Below are the code and all the weights of a small trained network. Each question names an input and a target symbol and asks about switching units off, where a switched-off unit gives its printed mean instead of its output.

import numpy as np


def w(rows, s, z=0):
    codes = np.array(rows[::2]) - 128.0
    scale = np.full(codes.shape[1], s)
    scale[-1] = z or s
    return codes * scale


def f(y):
    return y / 2 * (1 + np.tanh(0.7978845608 * (y + 0.044715 * y**3)))


def softmax(a):
    e = np.exp(a - a.max(-1, keepdims=True))
    return e / e.sum(-1, keepdims=True)


def log_softmax(a):
    a = a - a.max(-1, keepdims=True)
    return a - np.log(np.exp(a).sum(-1, keepdims=True))


def net(x, mask):
    ids = ['δεηπσω'.index(c) for c in x.split()]
    T = len(ids)
    res = E[ids] + P[:T]
    r = res
    for j in range(2):
        rows = slice(2 * j, 2 * j + 2)
        q, k, v = (r @ M[0][rows].T for M in (Q, K, V))
        z = softmax(np.where(np.tri(T) > 0, q @ k.T / 2**0.5, -1e9)) @ v
        o = O[0][rows]
        res = res + np.where(mask[j], z, o[:, -1]) @ o[:, :-1]
    y = f(res @ A[0][:, :-1].T + A[0][:, -1])
    res = res + np.where(mask[2:14], y, B[0][:, -1]) @ B[0][:, :-1]
    return log_softmax(res[-1] @ U[:, :-1].T + U[:, -1])


Q, K, V, O, A, B = {}, {}, {}, {}, {}, {}
E = w([
[88,127,149],'δ',
[95,121,156],'ε',
[89,84,118],'η',
[48,253,104],'π',
[98,115,173],'σ',
[188,124,134],'ω',
],0.022)
P = w([
[142,114,148],'0',
[157,212,92],'1',
[124,155,44],'2',
[150,86,201],'3',
[172,178,122],'4',
[89,130,56],'5',
[150,79,212],'6',
[189,142,126],'7',
[63,119,60],'8',
[156,89,220],'9',
[140,254,89],'10',
[48,98,74],'11',
[155,104,237],'12',
[175,208,120],'13',
],0.013)
Q[0] = w([
[155,160,244],'h1',
[140,74,129],'h1',
[115,8,104],'h2',
[101,168,154],'h2',
],0.011)
K[0] = w([
[87,230,233],'h1',
[74,93,131],'h1',
[219,2,170],'h2',
[105,81,40],'h2',
],0.0073)
V[0] = w([
[68,126,150],'h1',
[251,153,246],'h1',
[115,78,165],'h2',
[131,107,224],'h2',
],0.014)
O[0] = w([
[147,209,100,197],'h1',
[122,5,94,3],'h1',
[71,127,141,2],'h2',
[145,116,138,19],'h2',
],0.011,0.0085)
A[0] = w([
[201,91,114,200],'n1',
[181,248,76,159],'n2',
[117,95,190,55],'n3',
[87,108,202,254],'n4',
[108,128,38,90],'n5',
[71,139,147,101],'n6',
[204,86,186,70],'n7',
[156,60,251,122],'n8',
[15,42,167,178],'n9',
[169,134,123,241],'n10',
[83,124,146,143],'n11',
[171,108,60,209],'n12',
],0.014,0.0077)
B[0] = w([
[117,239,131,132],'n1',
[132,56,169,253],'n2',
[83,90,234,129],'n3',
[112,85,46,145],'n4',
[230,163,135,136],'n5',
[143,155,196,138],'n6',
[231,107,189,130],'n7',
[101,34,196,136],'n8',
[170,191,100,137],'n9',
[126,99,6,151],'n10',
[107,173,112,132],'n11',
[1,139,165,134],'n12',
],0.0074,0.043)
U = w([
[101,229,73,227],'δ',
[93,121,98,35],'ε',
[58,255,205,168],'η',
[110,161,131,117],'π',
[155,135,171,140],'σ',
[66,138,174,5],'ω',
],0.0099,0.0027)

Each question gives the input, a string of symbols that net reads in full, and the target symbol t.
The units are the heads (2 rows each of Q, K, V and O) and the neurons (one row each of A and B). Each row of codes is followed by its name. A weight is (code - 128) times the scale printed after its matrix; where a second scale follows, it is the last column's (O, A, B and U).
mask holds one flag per unit, heads first, then neurons. A switched-off unit (its flag False) gives its mean, the last column of its rows in O or B, instead of its output. The means were averaged over made-up inputs and are rounded, as every weight is.
A unit's drop is (log p(t) with every unit on - log p(t) with that unit switched off) / (log p(t) with every unit on - log p(t) with every unit switched off).
The circuit of an input: a set's keep is (log p(t) with only the set's units on - log p(t) with every unit switched off) / (log p(t) with every unit on - log p(t) with every unit switched off). Starting from the 12 units with the biggest drops (on a tie, the unit counted first), units are removed one at a time, each time the one whose removal leaves the highest keep (on an exact tie, the one counted first), for as long as the keep stays at least 0.8.
units of the circuit, in order: the units of the circuit, biggest drop first
k most important neurons: the k neurons with the biggest drops, biggest first
heads that matter: for each layer, one digit per head in row order, 1 if its drop is at least 0.15 and else 0, layers parted by /
drop of u: that unit's drop, to one decimal
input η η δ η π π ω π π ε ω ε, target δ: 2 most important neurons : (n2, n4)
input ε σ ε η π σ, target η: units of the circuit, in order : (n2, h2)
input ε π ε ω δ ω, target δ: units of the circuit, in order : (n2, h1, n1)
input π ω π σ δ δ, target δ: 2 most important neurons : (n2, n9)
input σ η ε π η ε, target η: 3 most important neurons : (n2, n10, n6)
input ε π ε π π ε δ π ε ε δ, target σ: heads that matter : 01
input ε π ε ω π δ ω π σ, target δ: 3 most important neurons : (n2, n9, n4)
input π π ε δ, target η: units of the circuit, in order : (h1)
input ε π δ ε σ ε σ σ η π σ ω π, target σ: units of the circuit, in order : (h2, n2)
input π ω δ ε ε δ δ π π σ δ δ, target δ: units of the circuit, in order : (n2, h2, n9)
input π ε π ω π δ π δ ε ε π δ σ π, target σ: drop of h2 : 0.2
input η σ ω, target δ: drop of n1 : 0.5
input π δ π ω σ π ε ε η, target η: drop of h1 : 0.4
input ω δ π ω δ π σ, target η: drop of h1 : 0.9
